Below are the code and all the weights of a small trained network. Each question names an input and a target symbol and asks about switching units off, where a switched-off unit gives its printed mean instead of its output.

import numpy as np


def w(rows, s, z=0):
    codes = np.array(rows[::2]) - 128.0
    scale = np.full(codes.shape[1], s)
    scale[-1] = z or s
    return codes * scale


def softmax(a):
    e = np.exp(a - a.max(-1, keepdims=True))
    return e / e.sum(-1, keepdims=True)


def log_softmax(a):
    a = a - a.max(-1, keepdims=True)
    return a - np.log(np.exp(a).sum(-1, keepdims=True))


def net(x, mask):
    ids = ['βγδεζηθλμξστφψω'.index(c) for c in x.split()]
    T = len(ids)
    res = E[ids] + P[:T]
    u = 0
    for l in range(2):
        r = res
        for j in range(3):
            rows = slice(3 * j, 3 * j + 3)
            q, k, v = (r @ M[l][rows].T for M in (Q, K, V))
            z = softmax(np.where(np.tri(T) > 0, q @ k.T / 3**0.5, -1e9)) @ v
            o = O[l][rows]
            res = res + np.where(mask[u + j], z, o[:, -1]) @ o[:, :-1]
        u += 3
    return log_softmax(res[-1] @ U[:, :-1].T + U[:, -1])


Q, K, V, O = {}, {}, {}, {}
E = w([
[165,207,107,50,174,177,178,92,120],'β',
[68,59,139,31,161,89,169,162,123],'γ',
[162,170,127,103,175,191,136,124,193],'δ',
[150,136,141,122,170,53,102,97,185],'ε',
[6,95,102,137,136,154,99,136,131],'ζ',
[74,114,178,205,169,140,173,76,157],'η',
[124,109,205,89,122,141,107,152,156],'θ',
[56,213,170,112,91,97,158,111,156],'λ',
[146,98,153,126,111,148,79,135,69],'μ',
[135,215,89,129,125,150,136,155,156],'ξ',
[96,159,69,178,159,152,146,140,71],'σ',
[108,83,91,144,102,179,104,88,167],'τ',
[192,120,84,156,88,116,132,76,102],'φ',
[156,194,81,112,191,100,156,86,159],'ψ',
[95,150,51,64,173,151,182,135,139],'ω',
],0.022)
P = w([
[153,190,118,143,78,130,254,211,147],'0',
[150,169,105,148,122,119,200,184,120],'1',
[142,163,105,127,131,128,169,141,104],'2',
[138,143,104,131,140,137,163,119,97],'3',
[133,150,100,139,159,150,153,101,86],'4',
[137,138,105,135,161,157,141,75,76],'5',
[130,135,92,141,168,168,139,58,74],'6',
[136,134,102,152,166,170,120,45,65],'7',
[131,123,95,146,172,176,118,33,53],'8',
[136,117,99,153,165,181,122,33,54],'9',
],0.0075)
Q[0] = w([
[123,68,225,127,162,60,182,141,78],'L0H0',
[91,58,148,99,79,13,113,176,121],'L0H0',
[120,141,185,107,140,124,147,82,76],'L0H0',
[2,118,144,129,186,99,156,79,76],'L0H1',
[125,182,76,100,189,82,221,72,99],'L0H1',
[60,113,108,228,61,18,98,189,167],'L0H1',
[134,217,67,52,227,204,240,73,126],'L0H2',
[150,79,72,49,206,176,114,114,70],'L0H2',
[222,133,53,177,162,209,104,107,122],'L0H2',
],0.0081)
K[0] = w([
[83,120,137,150,167,87,131,178,145],'L0H0',
[92,134,197,86,153,75,171,244,119],'L0H0',
[58,133,129,171,146,98,134,104,160],'L0H0',
[67,111,119,130,194,121,69,79,130],'L0H1',
[131,74,128,163,134,105,105,98,74],'L0H1',
[71,131,108,124,146,84,142,170,176],'L0H1',
[89,105,130,192,134,139,127,53,78],'L0H2',
[110,68,113,100,103,160,83,112,54],'L0H2',
[179,111,97,188,136,172,89,112,111],'L0H2',
],0.011)
V[0] = w([
[152,145,114,71,126,115,169,205,102],'L0H0',
[165,164,187,130,113,127,92,145,106],'L0H0',
[195,130,89,140,88,162,78,124,44],'L0H0',
[146,197,132,152,84,120,137,111,109],'L0H1',
[173,90,105,112,119,150,176,172,144],'L0H1',
[161,91,128,152,67,1,165,167,142],'L0H1',
[129,108,232,81,152,175,92,76,177],'L0H2',
[157,91,176,178,137,137,94,89,130],'L0H2',
[108,146,216,195,101,78,149,76,133],'L0H2',
],0.0085)
O[0] = w([
[73,122,246,206,107,113,166,70,171,187],'L0H0',
[237,87,129,157,201,97,211,238,175,75],'L0H0',
[193,115,182,141,158,175,155,157,60,68],'L0H0',
[141,164,128,139,134,221,158,116,173,146],'L0H1',
[148,137,211,122,128,76,129,236,161,144],'L0H1',
[133,108,163,1,91,74,132,76,134,1],'L0H1',
[8,215,209,114,231,151,83,108,74,122],'L0H2',
[89,135,151,104,62,180,45,73,122,60],'L0H2',
[91,9,232,57,150,177,151,21,90,111],'L0H2',
],0.0054,0.0079)
Q[1] = w([
[95,133,108,96,113,163,75,115,107],'L1H0',
[122,254,82,84,204,139,166,116,112],'L1H0',
[58,149,164,165,134,101,104,94,162],'L1H0',
[146,25,119,158,57,81,64,135,168],'L1H1',
[171,162,142,175,162,153,118,160,66],'L1H1',
[54,125,151,143,67,124,116,104,100],'L1H1',
[115,45,139,112,107,144,38,96,146],'L1H2',
[97,69,99,141,121,92,82,173,156],'L1H2',
[117,162,76,152,212,179,180,135,103],'L1H2',
],0.0092)
K[1] = w([
[72,106,177,153,113,131,131,94,119],'L1H0',
[127,69,65,210,97,162,8,75,2],'L1H0',
[170,165,130,123,221,116,86,67,203],'L1H0',
[143,175,138,38,192,108,196,207,214],'L1H1',
[134,81,69,129,203,212,116,143,80],'L1H1',
[62,230,160,43,79,150,220,107,156],'L1H1',
[126,116,200,57,138,124,166,89,194],'L1H2',
[117,149,144,113,78,1,176,122,143],'L1H2',
[72,72,98,146,107,159,52,132,25],'L1H2',
],0.0065)
V[1] = w([
[198,88,70,138,146,91,63,35,236],'L1H0',
[60,51,164,102,140,118,82,153,149],'L1H0',
[146,122,122,119,127,187,117,224,255],'L1H0',
[199,158,163,62,189,73,158,147,151],'L1H1',
[88,75,94,138,221,108,179,119,228],'L1H1',
[48,150,90,118,149,188,123,167,139],'L1H1',
[111,153,85,147,115,121,136,153,36],'L1H2',
[245,187,53,84,107,116,194,60,84],'L1H2',
[148,178,204,122,71,34,105,147,134],'L1H2',
],0.007)
O[1] = w([
[226,196,140,86,103,105,50,118,75,60],'L1H0',
[96,176,113,118,140,69,159,167,204,1],'L1H0',
[25,154,27,107,136,156,10,128,90,146],'L1H0',
[150,154,173,192,177,96,182,232,88,126],'L1H1',
[191,2,102,194,204,87,94,98,173,245],'L1H1',
[115,121,18,166,141,120,159,99,228,216],'L1H1',
[167,134,57,214,60,127,204,167,140,162],'L1H2',
[62,104,65,182,115,60,125,123,21,182],'L1H2',
[108,185,183,194,60,132,150,71,109,21],'L1H2',
],0.0068)
U = w([
[127,156,133,150,227,148,185,127,60,3],'β',
[134,86,132,126,104,167,110,108,114,99],'γ',
[139,79,155,158,156,216,27,184,132,154],'δ',
[103,126,170,109,141,201,119,157,147,112],'ε',
[205,113,108,102,132,145,148,139,197,98],'ζ',
[141,2,176,116,174,180,128,29,89,130],'η',
[143,96,123,134,114,136,107,104,123,83],'θ',
[109,96,102,111,73,156,113,116,164,77],'λ',
[35,194,126,104,18,167,173,28,121,226],'μ',
[135,153,150,210,67,132,86,98,159,218],'ξ',
[228,25,99,151,24,136,176,91,108,137],'σ',
[120,170,78,61,150,136,48,112,106,139],'τ',
[172,80,165,61,100,190,151,167,69,217],'φ',
[225,145,133,161,164,60,65,61,107,128],'ψ',
[101,55,63,35,164,37,149,193,112,110],'ω',
],0.0066,0.0056)

Each question gives the input, a string of symbols that net reads in full, and the target symbol t.
The units are the heads (3 rows each of Q, K, V and O). Each row of codes is followed by its name. A weight is (code - 128) times the scale printed after its matrix; where a second scale follows, it is the last column's (O and U).
mask holds one flag per head, layer by layer. A switched-off head (its flag False) gives its mean, the last column of its rows in O, instead of its output. The means were averaged over made-up inputs and are rounded, as every weight is.
A unit's drop is (log p(t) with every unit on - log p(t) with that unit switched off) / (log p(t) with every unit on - log p(t) with every unit switched off).
The circuit of an input: a set's keep is (log p(t) with only the set's units on - log p(t) with every unit switched off) / (log p(t) with every unit on - log p(t) with every unit switched off). Starting from all 6 units, units are removed one at a time, each time the one whose removal leaves the highest keep (on an exact tie, the one counted first), for as long as the keep stays at least 0.8.
units of the circuit, in order: the units of the circuit, biggest drop first
most important unit: the unit with the biggest drop
heads that matter: for each layer, one digit per head in row order, 1 if its drop is at least 0.15 and else 0, layers parted by /
input γ θ θ, target ξ: most important unit => L1H2
input β γ ω β β η λ δ, target η: heads that matter => 001 / 010
input β ω β μ, target δ: units of the circuit, in order => (L1H0; L0H1; L0H2)
input β λ γ β δ ζ δ, target ζ: heads that matter => 000 / 001
input β θ γ ζ η τ γ β, target τ: units of the circuit, in order => (L0H0; L1H0)
input δ ω σ β β ω, target σ: units of the circuit, in order => (L0H2; L1H2)
input β τ τ, target δ: units of the circuit, in order => (L1H0; L0H1; L0H2; L1H1)
input γ β ζ μ θ γ ω ξ, target μ: heads that matter => 001 / 010
input λ β β ζ, target η: units of the circuit, in order => (L0H0; L0H2; L1H0)
input ξ τ ψ, target τ: heads that matter => 000 / 100
input λ γ σ θ μ μ τ ζ β ω, target ζ: units of the circuit, in order => (L1H2; L0H1)
input ζ γ β γ ζ ψ β θ θ ξ, target ζ: units of the circuit, in order => (L1H2; L1H0)
input γ γ λ σ τ λ β φ β ω, target φ: units of the circuit, in order => (L1H1; L0H0; L1H0)
input β φ ε β ζ β β σ τ, target δ: most important unit => L0H0
input β θ β ε σ ζ σ, target σ: heads that matter => 001 / 000
input θ θ θ η ζ β β ψ, target ζ: heads that matter => 000 / 101
input β β θ τ β β β β β β, target τ: units of the circuit, in order => (L1H0; L1H1; L0H0)
input γ β γ, target η: heads that matter => 100 / 111
input β ζ ω, target ζ: heads that matter => 000 / 001
input γ β σ β γ, target η: units of the circuit, in order => (L0H0; L1H0)
input θ ψ ω φ η β λ γ ω, target η: most important unit => L0H2
input β β γ θ θ δ ω, target ω: heads that matter => 001 / 001
input β λ ψ, target ψ: units of the circuit, in order => (L1H0; L1H1; L0H2)
input λ ψ η, target η: heads that matter => 001 / 000
input μ β β ζ β φ δ β, target φ: heads that matter => 101 / 010
input γ β η φ β β, target φ: heads that matter => 100 / 010
